Here is a tiny trained network, its code and every weight. The questions are about switching its units off for an input and a class, where a switched-off unit gives its printed mean instead of its output.

import numpy as np


def w(rows, s, z=0):
    codes = np.array(rows[::2]) - 128.0
    scale = np.full(codes.shape[1], s)
    scale[-1] = z or s
    return codes * scale


def f(y):
    return y / 2 * (1 + np.tanh(0.7978845608 * (y + 0.044715 * y**3)))


def log_softmax(a):
    a = a - a.max(-1, keepdims=True)
    return a - np.log(np.exp(a).sum(-1, keepdims=True))


def net(x, mask):
    res = np.array(x, float).reshape(1, 6) / 4 @ E
    y = f(res @ A[0][:, :-1].T + A[0][:, -1])
    res = res + np.where(mask, y, B[0][:, -1]) @ B[0][:, :-1]
    return log_softmax(res[-1] @ U[:, :-1].T + U[:, -1])


A, B = {}, {}
E = w([
[207,139,108,163,148,146],'x0',
[152,100,71,44,91,190],'x1',
[157,123,5,176,89,87],'x2',
[132,144,111,131,138,131],'x3',
[187,79,126,107,167,65],'x4',
[65,90,110,131,173,161],'x5',
],0.011)
A[0] = w([
[113,94,176,98,131,191,125],'neuron 1',
[112,112,73,145,109,118,97],'neuron 2',
[164,134,151,156,152,151,123],'neuron 3',
[101,153,158,91,128,133,97],'neuron 4',
[129,96,110,122,99,133,80],'neuron 5',
[103,116,119,118,93,172,181],'neuron 6',
[167,107,177,159,142,126,88],'neuron 7',
[96,143,134,70,188,110,173],'neuron 8',
[146,107,107,92,92,152,179],'neuron 9',
[149,118,119,159,67,141,119],'neuron 10',
[142,149,153,153,130,84,188],'neuron 11',
[138,156,122,48,114,155,74],'neuron 12',
[150,217,142,79,219,187,76],'neuron 13',
[104,152,165,197,171,122,126],'neuron 14',
[100,197,135,172,88,183,162],'neuron 15',
[194,115,97,185,191,163,195],'neuron 16',
[155,82,79,154,99,145,45],'neuron 17',
[164,87,106,63,89,142,113],'neuron 18',
[109,164,140,148,136,101,99],'neuron 19',
[102,126,66,154,84,121,177],'neuron 20',
[134,178,132,139,96,83,67],'neuron 21',
[87,200,84,129,122,139,207],'neuron 22',
[129,147,157,75,138,148,31],'neuron 23',
[126,158,81,75,142,157,89],'neuron 24',
[119,166,184,138,202,174,181],'neuron 25',
[126,118,111,145,96,154,83],'neuron 26',
[145,129,103,68,121,156,77],'neuron 27',
[118,95,177,129,166,145,70],'neuron 28',
[146,131,168,134,172,171,66],'neuron 29',
[141,96,133,96,79,175,81],'neuron 30',
[78,65,89,109,219,131,179],'neuron 31',
[96,192,107,159,81,150,155],'neuron 32',
[136,128,155,199,128,132,145],'neuron 33',
[152,121,174,62,159,144,70],'neuron 34',
[153,150,97,67,89,171,79],'neuron 35',
[85,70,112,152,207,187,124],'neuron 36',
[9,83,129,100,82,79,253],'neuron 37',
[184,174,180,111,145,153,120],'neuron 38',
[79,82,146,222,93,87,67],'neuron 39',
[134,132,197,89,162,178,200],'neuron 40',
[154,126,110,115,217,49,209],'neuron 41',
[81,125,144,150,150,187,182],'neuron 42',
[177,204,172,67,59,104,155],'neuron 43',
[126,137,148,143,114,139,246],'neuron 44',
[82,120,139,107,162,92,212],'neuron 45',
[113,39,110,145,95,92,192],'neuron 46',
[97,182,136,173,178,89,48],'neuron 47',
[157,120,108,167,110,105,74],'neuron 48',
],0.012,0.0043)
B[0] = w([
[140,127,155,150,100,91,211],'neuron 1',
[103,174,173,205,123,101,169],'neuron 2',
[93,110,99,163,95,174,154],'neuron 3',
[129,160,141,134,71,96,171],'neuron 4',
[101,146,183,137,132,98,137],'neuron 5',
[140,83,150,121,123,128,174],'neuron 6',
[98,119,90,137,98,125,164],'neuron 7',
[158,146,101,149,91,106,189],'neuron 8',
[132,42,182,161,149,147,181],'neuron 9',
[97,108,123,157,109,175,160],'neuron 10',
[127,90,134,119,151,200,195],'neuron 11',
[80,123,121,143,132,156,174],'neuron 12',
[110,165,156,180,116,102,185],'neuron 13',
[105,110,159,121,119,166,203],'neuron 14',
[204,2,124,15,151,81,197],'neuron 15',
[147,130,179,122,58,175,220],'neuron 16',
[47,131,176,183,88,63,170],'neuron 17',
[99,76,175,166,129,176,194],'neuron 18',
[80,84,133,102,176,148,153],'neuron 19',
[159,168,155,132,129,96,200],'neuron 20',
[76,110,94,204,163,128,161],'neuron 21',
[169,122,173,109,99,132,183],'neuron 22',
[89,141,141,158,123,92,160],'neuron 23',
[99,131,170,137,139,123,158],'neuron 24',
[146,107,98,154,88,110,226],'neuron 25',
[105,115,172,147,102,70,135],'neuron 26',
[73,85,169,127,171,145,166],'neuron 27',
[123,120,138,144,122,131,176],'neuron 28',
[99,142,130,166,86,84,162],'neuron 29',
[104,144,183,130,179,109,166],'neuron 30',
[147,90,104,168,116,119,211],'neuron 31',
[182,102,132,109,91,66,186],'neuron 32',
[94,71,156,112,143,188,178],'neuron 33',
[113,159,138,160,78,114,190],'neuron 34',
[98,103,129,159,166,142,183],'neuron 35',
[129,86,73,157,126,133,196],'neuron 36',
[189,122,118,195,83,201,254],'neuron 37',
[129,118,95,165,64,104,182],'neuron 38',
[90,105,172,147,131,147,190],'neuron 39',
[165,143,124,168,119,109,244],'neuron 40',
[144,66,154,47,96,126,235],'neuron 41',
[165,96,116,146,145,85,196],'neuron 42',
[124,51,42,194,168,153,211],'neuron 43',
[169,113,83,135,139,151,172],'neuron 44',
[157,113,112,131,159,165,194],'neuron 45',
[196,170,154,154,82,124,190],'neuron 46',
[62,92,193,163,131,129,181],'neuron 47',
[91,118,133,161,113,137,175],'neuron 48',
],0.0063,0.0097)
U = w([
[12,106,177,129,170,168,52],'0',
[143,138,117,128,91,196,219],'1',
[188,95,157,89,144,90,145],'2',
[84,207,163,180,100,64,26],'3',
[119,98,47,146,147,155,142],'4',
[202,144,193,134,192,145,226],'5',
[86,170,124,94,190,144,110],'6',
[69,246,105,50,187,150,2],'7',
],0.012,0.0038)

Each question gives the input, the list of numbers given to net, and the class t.
The units are the neurons (one row each of A and B). Each row of codes is followed by its name. A weight is (code - 128) times the scale printed after its matrix; where a second scale follows, it is the last column's (A, B and U).
mask holds one flag per neuron, in row order. A switched-off neuron (its flag False) gives its mean, the last column of its row in B, instead of its output. The means were averaged over made-up inputs and are rounded, as every weight is.
A unit's drop is (log p(t) with every unit on - log p(t) with that unit switched off) / (log p(t) with every unit on - log p(t) with every unit switched off).
The circuit of an input: a set's keep is (log p(t) with only the set's units on - log p(t) with every unit switched off) / (log p(t) with every unit on - log p(t) with every unit switched off). Starting from the 12 units with the biggest drops (on a tie, the unit counted first), units are removed one at a time, each time the one whose removal leaves the highest keep (on an exact tie, the one counted first), for as long as the keep stays at least 0.8.
circuit, biggest first: the units of the circuit, biggest drop first
most important unit: the unit with the biggest drop
top k neurons: the k neurons with the biggest drops, biggest first
drop when u is switched off: that unit's drop, to one decimal
input [-6,7,-6,-3,7,8], class 4: top 2 neurons	[neuron 36; neuron 31]
input [8,-3,7,0,2,1], class 1: circuit, biggest first	[neuron 16]
input [8,-7,5,-3,-6,-6], class 1: circuit, biggest first	[neuron 16; neuron 10]
input [1,-6,-2,-3,-8,8], class 2: circuit, biggest first	[neuron 15; neuron 42]
input [3,6,8,0,-8,2], class 2: circuit, biggest first	[neuron 15; neuron 32; neuron 20]
input [-8,-6,-6,7,4,1], class 1: circuit, biggest first	[neuron 37; neuron 8; neuron 25]
input [-4,3,1,-8,0,8], class 4: top 3 neurons	[neuron 36; neuron 16; neuron 31]
input [-4,-1,-8,3,7,-5], class 3: circuit, biggest first	[neuron 34; neuron 15; neuron 38]
input [-8,-5,3,2,5,-4], class 1: circuit, biggest first	[neuron 37; neuron 11]
input [-7,-4,-2,2,-8,-1], class 2: circuit, biggest first	[neuron 15; neuron 32]
input [4,-3,-6,1,8,1], class 2: top 2 neurons	[neuron 41; neuron 37]
input [-8,3,7,-1,2,7], class 1: circuit, biggest first	[neuron 37; neuron 46]
input [-1,-3,2,-1,-4,7], class 4: circuit, biggest first	[neuron 36; neuron 42]
input [8,-7,4,0,7,1], class 1: most important unit	neuron 16
input [6,3,7,1,-5,6], class 3: top 2 neurons	[neuron 17; neuron 2]
input [-4,-3,1,5,-4,-8], class 4: top 2 neurons	[neuron 43; neuron 21]
input [-5,-5,4,-5,-1,-3], class 0: circuit, biggest first	[neuron 39; neuron 40]
input [-8,2,1,-3,4,-1], class 1: top 4 neurons	[neuron 37; neuron 15; neuron 42; neuron 32]
input [4,2,7,3,5,5], class 3: top 3 neurons	[neuron 17; neuron 2; neuron 15]
input [8,-1,-8,-1,-2,-4], class 1: circuit, biggest first	[neuron 3]
input [-7,1,-3,5,3,-1], class 1: top 2 neurons	[neuron 37; neuron 15]
input [8,1,5,-8,4,4], class 1: top 2 neurons	[neuron 16; neuron 15]
input [-8,1,-7,-3,2,7], class 1: top 2 neurons	[neuron 37; neuron 45]
input [-3,-2,-1,-5,3,5], class 4: drop when neuron 15 is switched off	0.1
input [0,7,-6,3,-1,0], class 0: drop when neuron 27 is switched off	0.2
input [5,-5,-4,4,-7,-8], class 4: drop when neuron 43 is switched off	0.3
input [-5,0,-7,-2,-4,-1], class 3: drop when neuron 3 is switched off	0.0
input [-7,7,8,-7,-3,-7], class 3: top neuron	[neuron 20]
